Below are the code and all the weights of a small trained network. Each question names an input and a class and asks about switching units off, where a switched-off unit gives its printed mean instead of its output.

import numpy as np


def w(rows, s, z=0):
    codes = np.array(rows[::2]) - 128.0
    scale = np.full(codes.shape[1], s)
    scale[-1] = z or s
    return codes * scale


def f(y):
    return np.maximum(y, 0)


def log_softmax(a):
    a = a - a.max(-1, keepdims=True)
    return a - np.log(np.exp(a).sum(-1, keepdims=True))


def net(x, mask):
    res = np.array(x, float).reshape(1, 8) / 4 @ E
    y = f(res @ A[0][:, :-1].T + A[0][:, -1])
    res = res + np.where(mask, y, B[0][:, -1]) @ B[0][:, :-1]
    return log_softmax(res[-1] @ U[:, :-1].T + U[:, -1])


A, B = {}, {}
E = w([
[144,177,110,136,93,124,153,157,115,127,168],'x0',
[158,69,80,6,57,42,204,2,182,217,180],'x1',
[138,149,165,125,102,146,137,100,117,127,136],'x2',
[224,152,80,86,201,212,239,155,184,124,18],'x3',
[154,111,124,130,153,133,142,153,101,124,162],'x4',
[103,152,150,114,121,135,123,98,139,137,111],'x5',
[131,108,76,149,147,141,123,195,155,160,161],'x6',
[196,171,242,84,186,20,87,186,234,79,164],'x7',
],0.0086)
A[0] = w([
[167,139,192,58,129,104,101,184,211,65,156,151],'n1',
[254,195,103,90,165,209,216,151,203,108,21,54],'n2',
[130,197,105,142,160,127,63,120,119,90,107,3],'n3',
[162,144,202,86,158,67,100,175,200,91,158,149],'n4',
[66,119,161,148,83,80,26,133,109,106,234,26],'n5',
[67,123,172,155,71,98,110,110,158,100,129,37],'n6',
[103,111,44,154,100,211,145,80,10,134,79,235],'n7',
[104,182,152,164,189,180,33,183,127,45,85,85],'n8',
[143,190,180,252,165,213,90,201,94,82,84,105],'n9',
[159,71,92,12,93,97,187,127,183,180,180,128],'n10',
[178,68,113,27,106,73,158,56,193,180,167,77],'n11',
[197,170,204,142,163,63,119,143,224,106,126,145],'n12',
],0.0073,0.0018)
B[0] = w([
[85,83,88,134,106,175,182,183,154,165,98,207],'n1',
[134,128,178,152,190,62,24,182,51,255,87,243],'n2',
[127,180,157,151,121,128,116,130,154,106,139,160],'n3',
[44,94,97,86,74,181,189,150,131,175,94,214],'n4',
[126,99,177,175,171,66,73,160,65,192,96,224],'n5',
[113,124,166,133,121,142,96,134,134,118,124,169],'n6',
[108,61,75,99,80,182,192,158,98,116,89,249],'n7',
[185,216,111,111,180,134,145,64,148,113,185,228],'n8',
[160,191,116,84,164,89,171,106,207,88,173,250],'n9',
[181,180,132,115,167,145,152,97,154,117,176,236],'n10',
[158,247,114,152,110,81,136,93,159,95,115,248],'n11',
[104,105,62,107,90,194,186,181,78,86,78,213],'n12',
],0.0092,0.013)
U = w([
[54,76,68,107,79,239,174,138,122,120,93,254],'0',
[196,162,125,111,136,81,124,48,221,78,157,107],'1',
[132,95,188,150,150,55,2,152,52,202,99,31],'2',
],0.013,0.0024)

Each question gives the input, the list of numbers given to net, and the class t.
The units are the neurons (one row each of A and B). Each row of codes is followed by its name. A weight is (code - 128) times the scale printed after its matrix; where a second scale follows, it is the last column's (A, B and U).
mask holds one flag per neuron, in row order. A switched-off neuron (its flag False) gives its mean, the last column of its row in B, instead of its output. The means were averaged over made-up inputs and are rounded, as every weight is.
A unit's drop is (log p(t) with every unit on - log p(t) with that unit switched off) / (log p(t) with every unit on - log p(t) with every unit switched off).
The circuit of an input: a set's keep is (log p(t) with only the set's units on - log p(t) with every unit switched off) / (log p(t) with every unit on - log p(t) with every unit switched off). Starting from all 12 units, units are removed one at a time, each time the one whose removal leaves the highest keep (on an exact tie, the one counted first), for as long as the keep stays at least 0.8.
circuit, biggest first: the units of the circuit, biggest drop first
most important unit: the unit with the biggest drop
k most important neurons: the k neurons with the biggest drops, biggest first
drop of u: that unit's drop, to one decimal
input [1,5,7,-8,1,0,-7,4], class 2: circuit, biggest first : [n5]
input [-7,-7,3,0,-7,-1,2,7], class 0: 2 most important neurons : [n12, n4]
input [2,6,1,-8,0,0,8,8], class 0: 4 most important neurons : [n4, n2, n12, n1]
input [-6,-7,8,-2,-6,2,-4,6], class 1: 3 most important neurons : [n8, n9, n7]
input [2,-1,6,0,2,-7,-6,1], class 0: 3 most important neurons : [n2, n11, n10]
input [7,4,-4,-2,0,8,7,4], class 0: 2 most important neurons : [n9, n4]
input [3,-7,-3,8,-6,4,-3,5], class 2: 3 most important neurons : [n2, n11, n10]
input [6,4,5,6,-4,-4,-2,8], class 0: 2 most important neurons : [n12, n4]
input [6,6,-8,7,-1,-5,-4,-2], class 2: 2 most important neurons : [n2, n9]
input [-1,-7,-5,8,7,1,-7,6], class 2: 2 most important neurons : [n2, n11]
input [-7,-2,-5,0,6,-1,-8,1], class 1: circuit, biggest first : [n7, n2]
input [3,-2,1,1,-2,1,-6,2], class 0: 2 most important neurons : [n11, n10]
input [-4,8,-4,5,-4,6,4,-7], class 1: drop of n4 : 0.2
input [-2,0,-4,-6,0,8,7,-4], class 2: most important unit : n5
input [4,1,-3,7,0,2,2,2], class 2: drop of n2 : 1.1
input [-5,5,-6,-2,5,3,8,5], class 0: drop of n4 : 0.9
